Where the symbols take the units:
at | pu da di ro vi
QN | NR GF GQ HQ DP
ZM | NM BH MF ZL HC
BD | SG CZ ZL MF ZN
NJ | TC GR SF HD QB
CP | FL CG PJ RC RF
QC | JM FF GP HN MS
NH | QM JC FF TC HN
NM | FJ HF NF BF TZ
CQ | GM GQ MD DP NT
JM | CQ ZP ZD RD CZ
FT | BM FH LG TB NR
GR | SJ GL BM JQ NJ
HD | MP JQ NJ MN CG
GL | FS PJ PB RF GR
GM | NQ RR DL ZQ MQ
PN | JP TC HN GP BN
JP | NB SM RD ZD BH
FG | LG SG PM GF GQ
DR | PP LC SM ZP ZD
ML | CP DL JH MQ BQ
ZG | FD MQ BQ FH LG
CG | GP HD QB NQ CP
PM | FM BF TZ FG PP
FJ | GL JH FH BQ TB
NT | MQ CQ NL JL SG
BH | HF JP ZR DJ ZM
RD | DP QM JM JP ZR
HC | TZ ZM QR LC SM
SF | NH BM MN NJ MM
BN | BH PN RL FL FS
TZ | TB NM GF PM HQ
RF | JF CP GL FD JQ
HF | JH NB JL NL NM
NL | ML MD HF NT BF
RL | ZR HN MS BN BL
GP | ZD MP PN QC FL
ZD | MD DR JP JM DJ
MN | FF QP HD SF NQ
MR | QB BG ZQ DL JH
RC | MS NQ CP QJ FD
HN | RD NH QC PN RL
MD | DL PP NB CQ NL
FL | DJ GP BN MS JF
PJ | BN QB QJ CP GL
MS | CZ QC FL RL BP
NQ | QC MN CG MM RC
FM | JQ BQ TB LG GN
MM | HN SF NQ QB QJ
ZP | GQ ZN DR QM JM
QJ | RL MM RC PJ PB
BP | BD MS JF BL HL
JF | ZL FL FS BP NZ
FD | BP RC RF PB QP
FF | ZP HL MP NH QC
BM | JC PB QP GR SF
BQ | RF ML FJ ZG FM
JQ | NZ RF GR QP HD
MP | DR NZ TC FF GP
NZ | LC JF SJ HL MP
DL | CG GN MR GM ML
QZ | QJ ZQ MQ JH FH
BF | BQ NL NM SG PM
ZR | JL RD CZ BH MF
SM | HQ HC QM DR JP
LG | QP ZG FM FT RR
JC | QR BL HL SJ NH
MQ | RC GM ML QZ ZG
TC | SM SJ NH MP PN
DJ | NL ZD BH CZ ZL
GQ | RR FG PP QN CQ
BL | MF RL BP FS JC
RR | MN LG GN NR GM
PP | GN PM HQ GQ MD
NR | SF FT RR BG ZQ
NF | FH JL SG NM GF
QP | HL FD JQ BM MN
ZQ | MM NR GM MR QZ
JL | QZ DP NT HF NF
GF | FT NF FG TZ QN
BG | NJ TB NR GN MR
SJ | HC FS JC NZ TC
FS | ZM BN BL JF SJ
ZL | BF DJ ZM BD LC
MF | NF ZR BD ZM QR
TB | GR FJ FT FM BG
HQ | BG TZ QN PP NB
QB | PN NJ MM CG PJ
HL | ZN BP NZ JC FF
JH | PJ MR QZ ML FJ
LC | PM ZL HC ZN DR
FH | PB QZ ZG FJ FT
QR | GF MF ZN HC QM
GN | HD FM BG RR DL
DP | ZQ QN CQ NB JL
QM | QN QR ZP SM RD
CZ | NT JM DJ ZR BD
SG | ZG NT BF NF FG
PB | BL QJ FD GL BM
ZN | FG BD LC QR ZP
NB | MR HQ DP MD HF

In the rows, 592 stands for zero.

The rows follow the links: the fewer symbols apart two units are, the more alike their rows tend to be.

Each row is also shifted at random along 8 hidden directions that mean nothing.

Some units, each with a row of numbers:
ZN
 675   567   616   651   567   573   552   634   608   630   507   636   516   750   502   617   604   689   592   551   663   542   561   835   758   661   525   452   638   697   548   467   684   681   624   543   522   578   595   635   658   488   579
GF
 399   486   632   602   524   584   494   670   580   633   529   618   548   582   504   670   560   731   657   564   624   571   503   696   604   683   664   693   677   541   606   582   563   514   590   514   585   663   672   430   669   489   568
ZR
 577   630   697   690   627   379   504   709   496   480   560   546   436   699   538   651   736   570   584   728   718   529   657   860   651   531   531   505   609   824   712   559   719   639   668   633   509   649   650   616   539   502   538
NH
 266   568   496   591   557   516   526   585   559   620   522   587   600   593   619   568   531   605   649   668   557   661   574   607   659   608   648   642   713   703   594   565   593   573   627   571   683   500   649   660   613   612   586
LG
 523   568   583   545   582   636   631   538   676   639   558   671   614   633   487   550   529   634   524   471   626   516   590   688   652   614   429   450   602   505   453   538   678   698   600   535   475   561   602   590   658   615   691
NZ
 545   675   513   581   480   551   468   619   463   728   650   439   582   589   625   598   657   648   753   658   597   895   666   532   672   703   654   635   679   891   609   549   647   543   714   661   573   528   621   741   620   616   633
HF
 312   700   594   603   660   568   744   660   720   548   594   573   743   482   667   667   607   433   544   644   484   534   607   469   594   531   563   589   449   568   509   590   497   678   731   670   534   629   623   677   540   572   626
BD
 579   597   606   679   562   731   584   652   531   656   799   588   503   560   516   629   712   755   667   452   573   607   593   603   561   619   586   529   541   671   609   652   703   482   653   524   446   573   525   691   619   575   576
RD
 411   592   515   684   647   667   532   635   539   536   656   579   559   558   602   640   565   666   625   521   499   487   508   528   540   507   633   619   583   571   667   720   621   477   582   617   622   498   581   671   527   557   548
CQ
 702   504   585   661   618   531   563   680   554   499   569   627   554   616   640   671   641   599   612   614   676   599   528   626   523   496   583   566   655   589   722   585   684   574   565   521   615   505   515   520   541   507   645
ZD
 630   612   601   710   683   414   588   626   600   507   464   607   709   736   619   605   544   529   533   547   575   517   507   574   578   491   546   563   557   576   652   642   633   730   574   658   491   564   635   591   525   553   517
SJ
 954   596   612   637   524   445   481   575   543   677   488   526   542   732   479   593   573   618   724   692   646   588   619   704   603   709   642   745   626   686   645   541   525   532   524   703   730   625   540   563   604   595   519
RF
 908   514   692   512   577   534   659   533   646   642   601   663   655   534   571   513   634   515   487   658   549   639   654   499   480   646   700   647   544   496   572   646   528   628   495   527   625   697   618   471   655   665   511
FT
 581   543   618   547   567   680   625   550   552   657   577   653   532   651   459   559   532   520   430   574   671   439   562   616   533   656   553   523   606   413   558   632   555   603   416   555   713   567   547   461   645   589   601
FJ
 542   620   610   543   517   577   487   604   480   676   686   463   574   495   561   644   702   713   819   565   642   675   634   489   451   688   597   828   540   580   713   656   538   396   552   703   616   657   522   498   612   596   630
GL
 567   596   593   581   542   495   521   566   467   688   619   490   626   639   518   574   690   594   707   564   624   641   655   470   433   663   581   753   482   529   717   707   561   464   438   738   702   623   457   573   557   673   585
BH
 392   666   620   697   621   486   552   657   513   568   567   475   615   733   621   652   707   559   669   611   614   636   590   550   581   577   576   663   472   660   686   581   604   585   567   762   619   600   515   648   552   546   540
TC
 938   591   629   631   585   387   553   585   620   564   398   573   565   698   547   571   464   500   592   751   638   538   570   725   612   621   677   668   719   640   663   494   496   658   510   640   668   636   587   494   598   580   439
PJ
 456   588   734   501   571   507   550   527   660   506   543   558   565   592   694   550   603   641   655   624   617   720   709   719   642   610   652   733   622   596   613   462   483   609   565   616   567   769   664   443   618   628   526
ZG
 388   447   627   504   542   711   711   540   699   666   586   746   711   530   628   562   626   597   526   561   531   605   603   425   540   633   669   577   492   391   475   568   534   635   528   405   674   666   590   469   633   590   676
BQ
 522   595   629   547   528   513   585   629   440   684   608   560   640   607   578   646   746   488   588   649   690   788   660   423   440   672   587   637   515   562   687   661   614   603   533   636   616   609   524   495   609   578   681
JF
 759   559   709   611   563   520   597   544   637   627   571   636   639   632   555   532   628   610   539   563   540   651   639   614   597   644   706   632   592   584   578   630   550   623   547   572   510   716   671   531   650   642   451
ZP
 655   591   470   684   616   744   662   584   668   621   560   636   686   616   626   590   527   610   636   537   493   486   522   570   733   559   559   470   565   634   432   522   643   619   696   535   608   455   582   802   564   581   694
NR
 566   543   580   563   638   520   566   570   604   558   490   693   572   591   473   565   482   604   501   550   635   420   495   678   535   575   512   602   676   426   605   638   573   606   476   567   592   553   651   419   593   565   561
FF
 513   487   599   581   578   797   560   525   638   530   631   692   459   670   632   514   476   736   582   458   628   670   563   698   666   601   725   542   775   602   528   487   604   572   523   417   525   585   582   526   656   588   495
JH
 682   662   656   520   582   668   641   587   569   548   578   520   552   628   680   593   635   454   552   651   685   605   659   571   575   590   566   598   510   568   609   506   471   615   542   671   739   661   498   539   577   578   656
NQ
 426   432   621   554   621   572   687   516   644   471   468   776   670   749   671   508   539   440   359   592   638   629   580   514   507   522   678   494   588   368   618   547   575   746   353   443   682   595   527   370   572   629   569
DP
 375   580   561   608   609   965   661   585   480   508   634   626   520   735   718   638   532   508   422   506   695   487   510   534   605   543   613   470   545   423   551   573   506   605   433   522   870   529   455   538   535   466   633

In each set, the symbols that take the first to the second take the third to the fourth, perhaps in another order. Give the fourth.
Answers are names.
 383   770   576   586   523   616   536   661   562   671   640   457   511   553   536   645   579   690   739   549   659   652   577   752   738   690   460   593   674   791   542   493   587   596   781   723   410   581   643   735   658   534   663
to  700   614   554   572   561   645   585   610   404   716   681   518   579   658   568   611   721   530   560   549   689   684   654   400   485   651   513   588   467   532   653   715   602   587   473   650   703   568   454   570   580   619   714
as  342   450   641   627   603   650   500   655   544   553   570   630   617   702   703   676   683   747   739   479   660   681   577   555   572   574   637   679   508   538   646   545   631   526   496   499   676   664   503   486   586   468   689
to ZQ

 277   534   587   539   585   747   601   555   652   503   682   616   538   394   786   563   528   640   597   647   495   698   629   554   651   503   778   637   718   672   551   566   511   479   657   479   632   624   722   598   613   642   512
to  313   529   577   600   641   459   534   607   527   593   454   670   565   727   451   581   502   554   472   544   715   478   495   631   476   605   504   572   674   429   681   703   629   646   379   614   615   501   535   413   565   591   588
as  668   718   510   690   529   690   597   635   580   714   636   464   623   564   537   620   550   625   715   566   532   501   572   555   660   684   546   658   529   699   508   579   557   480   692   720   634   533   546   827   598   575   608
to GL

 450   488   562   630   527   727   629   612   600   569   533   665   531   648   631   643   488   520   506   677   604   567   479   596   611   652   782   587   725   534   541   529   508   616   515   494   780   590   588   507   627   498   514
to  598   635   546   637   638   627   588   652   611   529   636   516   652   478   653   652   536   652   705   547   468   518   522   500   523   538   572   741   560   519   652   675   511   465   648   699   562   575   581   599   558   566   587
as  676   522   604   529   500   442   580   567   597   663   418   623   603   611   526   552   573   535   623   782   629   584   671   694   651   685   637   627   666   609   556   491   587   593   557   543   790   630   649   519   633   627   643
to TC

 535   544   519   639   585   636   589   666   516   544   490   607   631   614   714   716   601   511   606   719   607   553   520   483   590   511   651   613   561   566   624   545   569   542   546   568   934   521   531   572   516   496   713
to  831   547   588   610   710   676   740   624   801   492   620   728   638   423   646   567   498   573   473   565   424   393   539   581   616   453   681   479   603   520   477   591   600   623   720   432   456   580   713   657   563   570   505
as  516   551   530   503   562   756   552   504   517   562   649   620   447   545   607   525   506   645   597   572   631   604   592   610   603   625   665   606   711   573   575   590   556   476   502   548   730   529   591   512   614   656   585
to RR

 750   572   652   680   532   588   488   651   524   633   595   551   438   688   470   633   537   641   607   551   675   583   512   690   497   699   703   707   711   559   681   586   522   529   489   644   577   652   536   452   658   489   390
to  650   556   558   562   546   380   529   620   521   698   492   593   621   554   463   609   623   580   629   753   619   507   592   578   534   666   539   647   567   586   630   623   639   532   552   633   762   506   577   542   590   588   719
as  601   578   595   515   601   545   582   503   567   560   540   623   562   724   585   512   458   484   448   522   663   685   559   654   573   606   562   523   707   546   584   581   588   746   473   572   519   554   582   492   619   644   533
to SM

 535   682   569   544   682   701   539   565   541   503   626   546   596   650   692   539   533   679   606   400   643   626   587   627   641   500   423   562   574   545   598   625   592   629   583   652   471   549   574   599   541   588   687
to  428   601   669   567   621   551   528   575   458   533   548   576   519   741   580   571   677   613   613   576   772   562   650   687   640   556   453   565   503   578   655   562   656   584   515   632   713   635   515   544   554   532   732
as  534   767   479   594   688   368   606   583   533   550   471   455   721   715   568   593   588   421   580   621   651   456   610   530   563   499   317   549   461   583   685   629   640   679   577   836   612   469   476   735   444   605   728
to MQ

 745   654   622   696   592   636   637   628   588   662   652   575   621   650   540   616   650   574   537   498   560   573   613   553   614   633   587   555   474   592   554   657   634   637   600   658   518   625   610   681   609   550   503
to  692   537   552   615   626   687   543   652   643   535   560   587   642   416   714   672   537   701   747   647   492   464   523   547   656   512   654   739   561   539   548   607   518   419   685   546   791   579   679   596   555   549   673
as  629   570   596   608   629   533   560   556   585   512   438   585   674   763   774   571   556   563   580   621   597   721   616   589   703   524   620   618   608   647   588   508   530   697   552   591   677   599   611   610   541   596   580
to QR

 825   716   573   592   591   712   732   531   637   683   795   477   600   399   537   551   626   504   569   618   429   504   665   413   518   618   639   581   486   628   531   681   557   494   673   680   578   574   553   799   596   705   522
to  630   506   579   630   615   558   608   629   739   569   589   722   607   488   567   604   484   696   591   559   495   532   480   639   568   546   679   572   731   565   588   613   637   590   685   441   403   581   690   558   637   554   484
as  484   660   516   682   558   566   530   637   509   611   512   460   596   705   610   661   533   537   657   667   667   634   526   600   624   619   598   644   649   712   653   538   551   581   591   698   660   527   482   656   589   536   557
to NT

 706   530   732   623   624   658   571   617   634   472   610   662   477   588   594   659   598   707   554   544   635   402   544   759   624   537   605   582   559   466   594   618   558   557   543   531   604   739   640   462   597   465   521
to  650   682   527   515   507   524   628   610   657   716   538   501   661   446   588   619   587   476   654   778   586   626   617   554   608   683   557   649   626   687   518   492   516   606   728   682   663   593   623   624   649   608   708
as  663   564   492   512   585   619   627   528   685   612   585   624   638   454   644   493   528   610   653   646   530   642   600   564   701   552   514   532   658   666   513   524   663   583   723   503   548   476   639   728   599   693   729
to RL

 448   550   556   615   646   458   646   579   578   506   636   652   613   578   655   568   625   510   511   622   547   663   596   510   443   511   653   495   649   621   700   656   723   650   565   524   476   486   539   595   548   663   518
to  801   676   568   586   594   764   786   612   753   553   581   609   618   491   624   628   399   341   370   656   547   432   482   569   625   601   612   477   625   480   382   465   411   704   655   586   668   551   592   620   632   530   557
as  661   638   635   491   644   595   677   564   592   516   736   581   450   384   616   527   694   488   478   721   597   600   719   644   601   509   586   476   578   712   587   581   650   615   702   563   599   627   658   629   573   668   608
to ZD

 187   574   537   621   636   570   670   649   656   616   633   654   676   519   569   625   541   535   487   548   572   601   471   526   496   572   522   466   675   575   589   659   681   686   683   526   382   467   608   631   600   562   623
to  357   587   575   504   550   632   705   576   624   670   611   621   565   483   525   593   545   441   425   702   636   571   583   567   596   666   566   489   636   541   507   581   568   648   651   532   628   549   616   538   661   601   667
as  538   540   659   676   560   451   536   687   556   633   490   615   550   659   514   662   689   572   570   737   622   538   616   705   671   644   605   586   557   656   603   539   644   636   604   567   699   675   629   560   644   511   550
to HF

 714   638   524   650   546   759   613   660   482   684   857   493   517   434   578   645   771   696   731   589   514   619   644   469   566   592   610   550   514   804   566   629   723   408   774   549   592   463   519   851   592   619   706
to  403   555   567   612   602   869   601   586   612   593   664   605   655   574   738   628   652   782   747   402   532   594   579   510   710   504   557   570   455   541   503   546   609   483   628   515   629   587   573   707   579   530   754
as  594   698   667   575   645   706   591   710   502   489   858   520   438   526   633   672   692   606   494   461   679   679   575   611   516   551   556   497   613   703   692   702   659   598   690   611   326   626   602   630   576   524   568
to DL

 381   607   608   561   669   399   523   604   597   516   517   548   622   596   613   599   564   563   636   614   664   621   579   612   516   543   526   730   661   539   703   624   548   595   539   680   507   629   616   440   552   586   576
to  814   520   532   526   582   504   560   524   580   593   501   647   577   631   573   539   571   617   608   663   643   613   597   636   584   574   576   569   683   587   634   525   667   593   538   524   657   506   538   545   570   651   659
as  598   628   540   541   618   357   511   656   495   585   521   556   566   613   549   618   553   497   524   663   742   740   533   642   509   601   469   537   774   690   744   670   684   713   600   618   413   519   631   473   610   580   598
to BM

 445   652   571   649   636   383   538   697   626   545   509   497   682   535   703   679   591   607   777   714   502   660   572   599   646   540   597   743   619   765   646   540   554   557   745   702   582   599   657   684   527   556   588
to  466   599   605   623   603   786   651   609   612   556   614   600   748   660   761   658   614   615   600   432   534   625   576   408   655   542   598   617   398   469   519   595   523   613   600   594   707   649   565   634   550   534   682
as  578   573   612   519   532   720   587   528   508   644   700   586   490   590   611   546   724   670   631   529   678   718   703   588   578   646   582   541   573   658   595   539   661   537   538   508   627   583   484   621   620   662   682
to JC

 837   460   646   482   510   505   626   539   768   639   530   688   691   419   657   529   649   657   710   761   472   646   717   587   706   602   691   641   551   641   480   426   586   565   687   443   677   690   708   579   638   658   687
to  346   613   614   706   620   582   535   633   461   558   639   532   636   773   659   665   706   575   615   488   641   724   598   474   543   554   591   601   484   624   716   691   643   641   524   652   553   602   511   629   524   516   553
as  561   547   466   529   481   672   589   503   576   727   527   551   683   602   660   547   610   667   757   650   569   739   674   500   765   673   549   567   549   681   485   411   635   556   629   548   821   476   534   759   600   669   872
to ZL

 684   542   638   689   601   717   619   575   749   637   583   665   678   503   487   572   573   777   697   483   374   299   567   599   661   607   633   685   409   425   446   673   517   465   615   544   633   705   702   652   645   586   511
to  622   527   582   650   609   515   581   643   652   586   468   640   667   652   640   647   476   545   544   625   538   663   490   597   619   644   695   640   738   578   573   607   531   687   601   550   548   597   692   518   622   517   487
as  374   586   588   668   561   562   596   625   645   680   544   657   602   608   456   616   536   667   566   548   530   439   529   633   621   665   591   581   574   529   538   662   622   565   615   596   543   599   665   597   629   546   513
to ZD

 544   579   587   645   622   447   605   557   593   697   685   657   547   499   331   537   584   553   423   591   511   441   580   583   384   656   643   574   640   517   643   863   649   554   515   576   422   564   645   530   625   662   374
to  366   503   473   640   615   305   555   597   620   601   459   665   755   662   547   559   565   564   633   616   521   667   572   541   519   554   603   600   652   626   656   654   721   643   591   525   503   458   597   624   578   648   580
as  723   577   656   549   645   405   532   512   537   537   449   595   703   767   622   520   671   602   630   570   654   648   670   607   640   531   516   631   474   551   656   604   600   650   501   641   620   653   601   555   550   607   631
to GL

 350   530   628   582   633   790   630   507   655   491   668   664   667   542   779   525   473   648   510   370   455   719   571   424   561   544   772   649   634   453   551   684   443   595   513   503   474   651   661   529   591   630   419
to  288   558   612   607   635   445   494   710   606   493   512   597   634   544   634   670   567   681   696   637   559   554   543   665   621   523   545   671   653   604   637   608   615   574   672   591   532   597   700   543   579   505   654
as  592   624   645   496   684   354   601   583   672   500   635   561   584   357   623   537   554   543   631   740   530   672   633   614   449   536   638   710   751   671   695   640   557   582   685   614   383   670   725   481   590   717   457
to JM

